Here is a tiny trained network, its code and every weight. The questions are about switching its units off for an input and a target symbol, where a switched-off unit gives its printed mean instead of its output.

import numpy as np


def w(rows, s, z=0):
    codes = np.array(rows[::2]) - 128.0
    scale = np.full(codes.shape[1], s)
    scale[-1] = z or s
    return codes * scale


def norm(h):
    return h / np.sqrt((h * h).mean(-1, keepdims=True) + 1e-5)


def f(y):
    return np.maximum(y, 0)


def softmax(a):
    e = np.exp(a - a.max(-1, keepdims=True))
    return e / e.sum(-1, keepdims=True)


def log_softmax(a):
    a = a - a.max(-1, keepdims=True)
    return a - np.log(np.exp(a).sum(-1, keepdims=True))


def net(x, mask):
    ids = ['ΛΞΣΦαβδεζμτψ'.index(c) for c in x.split()]
    T = len(ids)
    res = E[ids] + P[:T]
    u = 0
    for l in range(2):
        q, k, v = (norm(res) @ M[l].T for M in (Q, K, V))
        z = softmax(np.where(np.tri(T) > 0, q @ k.T / 2**0.5, -1e9)) @ v
        res = res + np.where(mask[u], z, O[l][:, -1]) @ O[l][:, :-1]
        u += 1
        y = f(norm(res) @ A[l][:, :-1].T + A[l][:, -1])
        res = res + np.where(mask[u : u + 8], y, B[l][:, -1]) @ B[l][:, :-1]
        u += 8
    return log_softmax(norm(res)[-1] @ U[:, :-1].T + U[:, -1])


Q, K, V, O, A, B = {}, {}, {}, {}, {}, {}
E = w([
[143,85,190,145,165,95,112,146,98],'Λ',
[101,19,154,71,115,72,120,120,165],'Ξ',
[114,63,158,106,89,122,133,145,161],'Σ',
[91,54,146,106,122,80,104,148,134],'Φ',
[124,69,138,118,99,85,168,156,183],'α',
[188,140,175,195,140,123,150,162,91],'β',
[149,105,230,167,182,125,88,149,116],'δ',
[189,160,79,136,252,163,185,204,104],'ε',
[159,163,195,176,189,164,86,181,150],'ζ',
[221,79,54,57,139,71,221,73,88],'μ',
[60,147,125,73,144,199,156,119,188],'τ',
[94,165,124,139,97,156,144,54,68],'ψ',
],0.017)
P = w([
[181,13,122,167,159,239,82,81,143],'0',
[119,127,55,83,111,139,55,201,41],'1',
[156,37,194,84,112,198,139,146,110],'2',
[95,99,98,210,191,78,123,79,154],'3',
[89,191,120,105,138,101,112,171,60],'4',
[100,96,253,133,133,143,194,141,120],'5',
[89,191,197,191,109,4,159,75,223],'6',
],0.016)
Q[0] = w([
[149,158,72,130,101,188,114,13,139],'L0H1',
[114,190,41,133,117,2,75,138,99],'L0H1',
],0.0088)
K[0] = w([
[227,63,53,69,81,232,92,83,117],'L0H1',
[254,5,82,42,179,56,128,216,116],'L0H1',
],0.0082)
V[0] = w([
[254,106,166,105,119,62,15,188,219],'L0H1',
[63,193,129,149,176,200,86,208,243],'L0H1',
],0.0061)
O[0] = w([
[52,117,151,246,154,162,168,119,124,250],'L0H1',
[114,157,72,178,47,209,127,136,95,62],'L0H1',
],0.011,0.0015)
A[0] = w([
[98,154,67,171,95,101,26,18,136,143],'L0N1',
[182,63,137,152,184,125,176,117,188,98],'L0N2',
[80,107,133,209,103,162,164,73,179,78],'L0N3',
[113,82,100,128,100,91,152,56,165,214],'L0N4',
[108,188,179,85,107,182,57,186,136,106],'L0N5',
[81,169,17,113,101,124,142,168,175,4],'L0N6',
[92,186,138,157,114,144,6,128,215,117],'L0N7',
[101,82,109,100,177,161,129,104,99,204],'L0N8',
],0.012,0.0046)
B[0] = w([
[127,244,187,234,156,151,89,51,192,153],'L0N1',
[85,184,168,142,74,139,81,124,188,254],'L0N2',
[156,169,163,90,152,96,49,106,76,201],'L0N3',
[100,143,106,174,202,173,131,111,67,208],'L0N4',
[85,76,85,100,107,115,160,101,83,173],'L0N5',
[106,73,180,93,193,79,158,147,196,142],'L0N6',
[56,251,46,177,145,149,173,102,124,162],'L0N7',
[155,146,124,116,118,139,71,99,181,235],'L0N8',
],0.011,0.0089)
Q[1] = w([
[114,120,8,134,105,22,89,92,108],'L1H1',
[77,153,215,83,119,186,109,52,65],'L1H1',
],0.011)
K[1] = w([
[41,36,145,102,35,139,2,174,90],'L1H1',
[106,160,167,151,138,51,221,39,88],'L1H1',
],0.0091)
V[1] = w([
[139,147,133,124,147,203,68,255,152],'L1H1',
[157,128,161,164,92,88,121,111,80],'L1H1',
],0.0087)
O[1] = w([
[85,91,221,90,134,18,231,158,55,254],'L1H1',
[251,96,111,134,195,150,33,254,117,68],'L1H1',
],0.0065,0.0029)
A[1] = w([
[142,98,163,96,120,113,145,97,156,126],'L1N1',
[184,171,99,196,128,192,52,85,188,69],'L1N2',
[153,118,147,150,125,131,97,154,190,124],'L1N3',
[146,93,134,99,149,126,128,119,111,116],'L1N4',
[126,111,134,157,159,160,147,96,63,24],'L1N5',
[140,114,72,122,140,144,141,178,129,32],'L1N6',
[165,138,99,158,84,93,151,168,79,15],'L1N7',
[150,85,87,122,5,173,170,157,111,10],'L1N8',
],0.024,0.011)
B[1] = w([
[128,182,116,152,131,107,185,166,135,165],'L1N1',
[183,82,170,121,209,139,116,21,249,251],'L1N2',
[142,115,59,107,159,140,105,109,97,170],'L1N3',
[164,178,133,151,132,146,134,99,134,153],'L1N4',
[113,172,182,69,113,189,122,105,133,143],'L1N5',
[133,42,98,145,182,126,129,173,137,132],'L1N6',
[137,139,85,152,68,148,71,157,217,132],'L1N7',
[126,42,108,192,37,56,144,17,46,143],'L1N8',
],0.019,0.02)
U = w([
[159,90,155,99,138,156,113,70,177,150],'Λ',
[71,180,105,255,156,81,80,93,150,2],'Ξ',
[107,111,212,191,78,95,168,174,198,132],'Σ',
[74,117,92,60,101,130,134,112,157,66],'Φ',
[137,129,212,45,83,181,106,125,91,121],'α',
[143,130,122,152,61,135,73,181,168,201],'β',
[144,85,90,155,151,158,125,179,95,195],'δ',
[153,92,124,177,50,123,133,98,92,208],'ε',
[109,124,144,77,87,77,47,146,124,157],'ζ',
[215,190,95,56,76,129,133,108,111,117],'μ',
[156,132,178,203,142,126,61,136,58,62],'τ',
[102,157,71,200,116,200,111,121,96,132],'ψ',
],0.0099,0.005)

Each question gives the input, a string of symbols that net reads in full, and the target symbol t.
The units are the heads (2 rows each of Q, K, V and O) and the neurons (one row each of A and B). Each row of codes is followed by its name. A weight is (code - 128) times the scale printed after its matrix; where a second scale follows, it is the last column's (O, A, B and U).
mask holds one flag per unit, layer by layer, with each layer's heads first. A switched-off unit (its flag False) gives its mean, the last column of its rows in O or B, instead of its output. The means were averaged over made-up inputs and are rounded, as every weight is.
A unit's drop is (log p(t) with every unit on - log p(t) with that unit switched off) / (log p(t) with every unit on - log p(t) with every unit switched off).
The circuit of an input: a set's keep is (log p(t) with only the set's units on - log p(t) with every unit switched off) / (log p(t) with every unit on - log p(t) with every unit switched off). Starting from the 12 units with the biggest drops (on a tie, the unit counted first), units are removed one at a time, each time the one whose removal leaves the highest keep (on an exact tie, the one counted first), for as long as the keep stays at least 0.8.
circuit, biggest first: the units of the circuit, biggest drop first
top k neurons: the k neurons with the biggest drops, biggest first
k most important neurons of layer l: the k neurons of layer l with the biggest drops, biggest first
input β ε ε ζ Λ, target τ: top 2 neurons -> [L1N2, L0N4]
input ζ ψ τ, target μ: circuit, biggest first -> [L0H1, L1N2, L1N1]
input ζ τ Ξ, target ε: circuit, biggest first -> [L0H1, L1N8, L1N2]
input Σ τ μ μ, target Ξ: circuit, biggest first -> [L0H1, L1N2, L0N2, L0N4]
input Φ ζ τ Φ ε Ξ, target Σ: circuit, biggest first -> [L1N2, L1N1]
input μ β μ Σ ζ ψ μ, target Σ: 2 most important neurons of layer 1 -> [L1N3, L1N2]
input δ ζ ζ β ζ Λ, target α: circuit, biggest first -> [L0H1, L0N2, L1N2, L1N5]
input ψ ε μ, target μ: circuit, biggest first -> [L1N2]
input β ζ ε, target α: circuit, biggest first -> [L1H1, L1N2, L1N5]
input α ε ε ψ ε Σ, target μ: circuit, biggest first -> [L0H1, L1N2, L1N4]
input ζ ε Λ ε Ξ, target Ξ: 3 most important neurons of layer 1 -> [L1N2, L1N4, L1N5]
input τ ζ δ, target ε: top 3 neurons -> [L1N8, L0N4, L1N2]
input Λ β δ μ ε μ ε, target Ξ: top 3 neurons -> [L1N2, L0N2, L0N3]
input τ ψ β, target μ: circuit, biggest first -> [L0H1, L1N2]
input ζ ε Λ, target α: circuit, biggest first -> [L1N2, L1N5]
input ε Λ ε ε μ, target μ: top 2 neurons -> [L1N2, L0N2]
input Ξ ζ Σ, target α: 2 most important neurons of layer 0 -> [L0N3, L0N2]
input μ ε Φ Φ ζ Φ, target α: top 3 neurons -> [L0N2, L1N2, L0N3]
input Φ α τ α ε δ, target Σ: top 3 neurons -> [L0N2, L1N2, L0N4]
input Λ Σ β, target δ: top 2 neurons -> [L1N3, L1N2]
input Φ Ξ μ ε τ, target Φ: top 2 neurons -> [L1N2, L0N5]
input Λ β δ ε ε ψ ε, target Σ: top 2 neurons -> [L0N8, L1N2]
input ε μ ε α Φ, target ζ: circuit, biggest first -> [L1N2, L0N4, L0N7]
input ψ τ δ μ ζ, target ψ: top neuron -> [L0N5]
input ζ ψ Ξ, target μ: top 2 neurons -> [L1N2, L1N1]
input ε ζ ζ μ ζ ζ ε, target Ξ: 2 most important neurons of layer 0 -> [L0N1, L0N4]
input Φ ζ μ β ε, target δ: top 3 neurons -> [L1N2, L0N2, L1N6]
input Ξ α ε α Φ ε ε, target Σ: 2 most important neurons of layer 0 -> [L0N8, L0N1]
